Here is a tiny trained network, its code and every weight. The questions are about switching its units off for an input and a target symbol, where a switched-off unit gives its printed mean instead of its output.

import numpy as np


def w(rows, s, z=0):
    codes = np.array(rows[::2]) - 128.0
    scale = np.full(codes.shape[1], s)
    scale[-1] = z or s
    return codes * scale


def norm(h):
    return h / np.sqrt((h * h).mean(-1, keepdims=True) + 1e-5)


def f(y):
    return np.maximum(y, 0)


def softmax(a):
    e = np.exp(a - a.max(-1, keepdims=True))
    return e / e.sum(-1, keepdims=True)


def log_softmax(a):
    a = a - a.max(-1, keepdims=True)
    return a - np.log(np.exp(a).sum(-1, keepdims=True))


def net(x, mask):
    ids = ['ΣΩαζθμπφ'.index(c) for c in x.split()]
    T = len(ids)
    res = E[ids] + P[:T]
    u = 0
    for l in range(2):
        q, k, v = (norm(res) @ M[l].T for M in (Q, K, V))
        z = softmax(np.where(np.tri(T) > 0, q @ k.T / 3**0.5, -1e9)) @ v
        res = res + np.where(mask[u], z, O[l][:, -1]) @ O[l][:, :-1]
        u += 1
        y = f(norm(res) @ A[l][:, :-1].T + A[l][:, -1])
        res = res + np.where(mask[u : u + 4], y, B[l][:, -1]) @ B[l][:, :-1]
        u += 4
    return log_softmax(norm(res)[-1] @ U[:, :-1].T + U[:, -1])


Q, K, V, O, A, B = {}, {}, {}, {}, {}, {}
E = w([
[124,165,39,114,134],'Σ',
[50,109,168,5,142],'Ω',
[220,109,151,100,50],'α',
[200,150,74,122,136],'ζ',
[157,218,93,90,60],'θ',
[80,102,116,167,167],'μ',
[139,111,193,158,122],'π',
[207,146,127,101,77],'φ',
],0.018)
P = w([
[91,89,45,124,77],'0',
[184,168,101,120,197],'1',
[85,100,56,120,76],'2',
[169,179,128,135,226],'3',
[82,98,56,121,77],'4',
[155,180,146,135,243],'5',
[80,108,55,118,74],'6',
[145,184,164,126,251],'7',
[76,108,55,115,71],'8',
[131,182,174,108,254],'9',
],0.01)
Q[0] = w([
[181,124,142,134,36],'0.h0',
[87,148,4,133,72],'0.h0',
[67,84,143,142,101],'0.h0',
],0.023)
K[0] = w([
[175,90,178,5,72],'0.h0',
[73,143,70,1,161],'0.h0',
[74,92,169,95,162],'0.h0',
],0.015)
V[0] = w([
[44,105,254,21,199],'0.h0',
[194,53,55,206,128],'0.h0',
[188,148,155,219,112],'0.h0',
],0.0061)
O[0] = w([
[175,93,14,55,91,83],'0.h0',
[129,236,150,134,75,195],'0.h0',
[69,148,115,254,111,1],'0.h0',
],0.0074,0.00068)
A[0] = w([
[155,184,50,77,206,6],'0.n0',
[254,116,14,183,122,218],'0.n1',
[113,52,135,178,111,10],'0.n2',
[163,94,184,70,222,62],'0.n3',
],0.0089,0.0025)
B[0] = w([
[133,110,196,174,101,232],'0.n0',
[15,128,210,6,79,255],'0.n1',
[139,119,169,128,127,157],'0.n2',
[113,173,126,152,101,198],'0.n3',
],0.015,0.0043)
Q[1] = w([
[86,143,96,86,250],'1.h0',
[166,252,66,113,123],'1.h0',
[161,75,114,125,148],'1.h0',
],0.024)
K[1] = w([
[138,93,78,70,225],'1.h0',
[247,235,77,49,122],'1.h0',
[210,87,150,190,153],'1.h0',
],0.016)
V[1] = w([
[94,91,122,145,24],'1.h0',
[126,151,151,129,87],'1.h0',
[143,202,148,153,253],'1.h0',
],0.0066)
O[1] = w([
[155,112,77,151,136,252],'1.h0',
[131,66,129,125,145,209],'1.h0',
[81,110,136,8,103,55],'1.h0',
],0.012,0.0037)
A[1] = w([
[131,104,100,172,132,47],'1.n0',
[118,95,100,91,108,3],'1.n1',
[159,156,158,130,136,211],'1.n2',
[135,133,129,132,252,201],'1.n3',
],0.021,0.0038)
B[1] = w([
[95,101,129,74,146,195],'1.n0',
[255,21,64,91,104,191],'1.n1',
[146,162,118,81,226,253],'1.n2',
[240,202,108,128,157,230],'1.n3',
],0.012,0.0059)
U = w([
[128,61,153,213,147,156],'Σ',
[43,161,87,182,52,192],'Ω',
[195,150,174,186,10,107],'α',
[254,156,140,128,204,69],'ζ',
[171,76,79,59,82,205],'θ',
[135,221,37,161,30,141],'μ',
[64,124,15,115,202,3],'π',
[63,178,199,69,113,156],'φ',
],0.014,0.0041)

Each question gives the input, a string of symbols that net reads in full, and the target symbol t.
The units are the heads (3 rows each of Q, K, V and O) and the neurons (one row each of A and B). Each row of codes is followed by its name. A weight is (code - 128) times the scale printed after its matrix; where a second scale follows, it is the last column's (O, A, B and U).
mask holds one flag per unit, layer by layer, with each layer's heads first. A switched-off unit (its flag False) gives its mean, the last column of its rows in O or B, instead of its output. The means were averaged over made-up inputs and are rounded, as every weight is.
A unit's drop is (log p(t) with every unit on - log p(t) with that unit switched off) / (log p(t) with every unit on - log p(t) with every unit switched off).
The circuit of an input: a set's keep is (log p(t) with only the set's units on - log p(t) with every unit switched off) / (log p(t) with every unit on - log p(t) with every unit switched off). Starting from all 10 units, units are removed one at a time, each time the one whose removal leaves the highest keep (on an exact tie, the one counted first), for as long as the keep stays at least 0.8.
circuit, biggest first: the units of the circuit, biggest drop first
top k neurons: the k neurons with the biggest drops, biggest first
drop when u is switched off: that unit's drop, to one decimal
input Ω μ π π θ θ Ω Ω, target ζ: circuit, biggest first -> 0.n1, 1.n3
input ζ φ Ω μ θ, target θ: circuit, biggest first -> 0.h0
input θ φ μ π π, target Σ: circuit, biggest first -> 1.n3, 0.n1
input ζ π μ φ φ, target ζ: top 2 neurons -> 0.n1, 1.n2
input π π θ θ π π π α, target φ: circuit, biggest first -> 0.n1, 1.n1
input π ζ π α μ ζ μ μ π Σ, target φ: top 2 neurons -> 0.n1, 1.n3
input Ω μ Σ φ, target φ: top 3 neurons -> 1.n3, 1.n1, 0.n1
input μ Σ α μ θ ζ φ, target ζ: circuit, biggest first -> 0.h0, 1.h0, 1.n2
input π μ π ζ Σ, target Ω: top 4 neurons -> 1.n2, 1.n3, 1.n1, 0.n0
input π π π α Ω Σ π μ, target φ: top 2 neurons -> 0.n0, 0.n3
input θ π π μ ζ π α, target α: top 2 neurons -> 1.n3, 1.n1
input π ζ Σ Ω π α, target φ: top 3 neurons -> 0.n1, 1.n3, 1.n1
input ζ φ ζ μ π, target Σ: top 2 neurons -> 0.n1, 1.n3
input π π Ω π π ζ π θ, target φ: circuit, biggest first -> 1.h0
input μ Ω Σ Ω, target ζ: drop when 0.h0 is switched off -> 0.4
input π Ω ζ μ π ζ π φ, target φ: drop when 1.n3 is switched off -> 0.1
input μ Ω μ Σ Ω Ω π, target θ: drop when 1.n2 is switched off -> 0.0
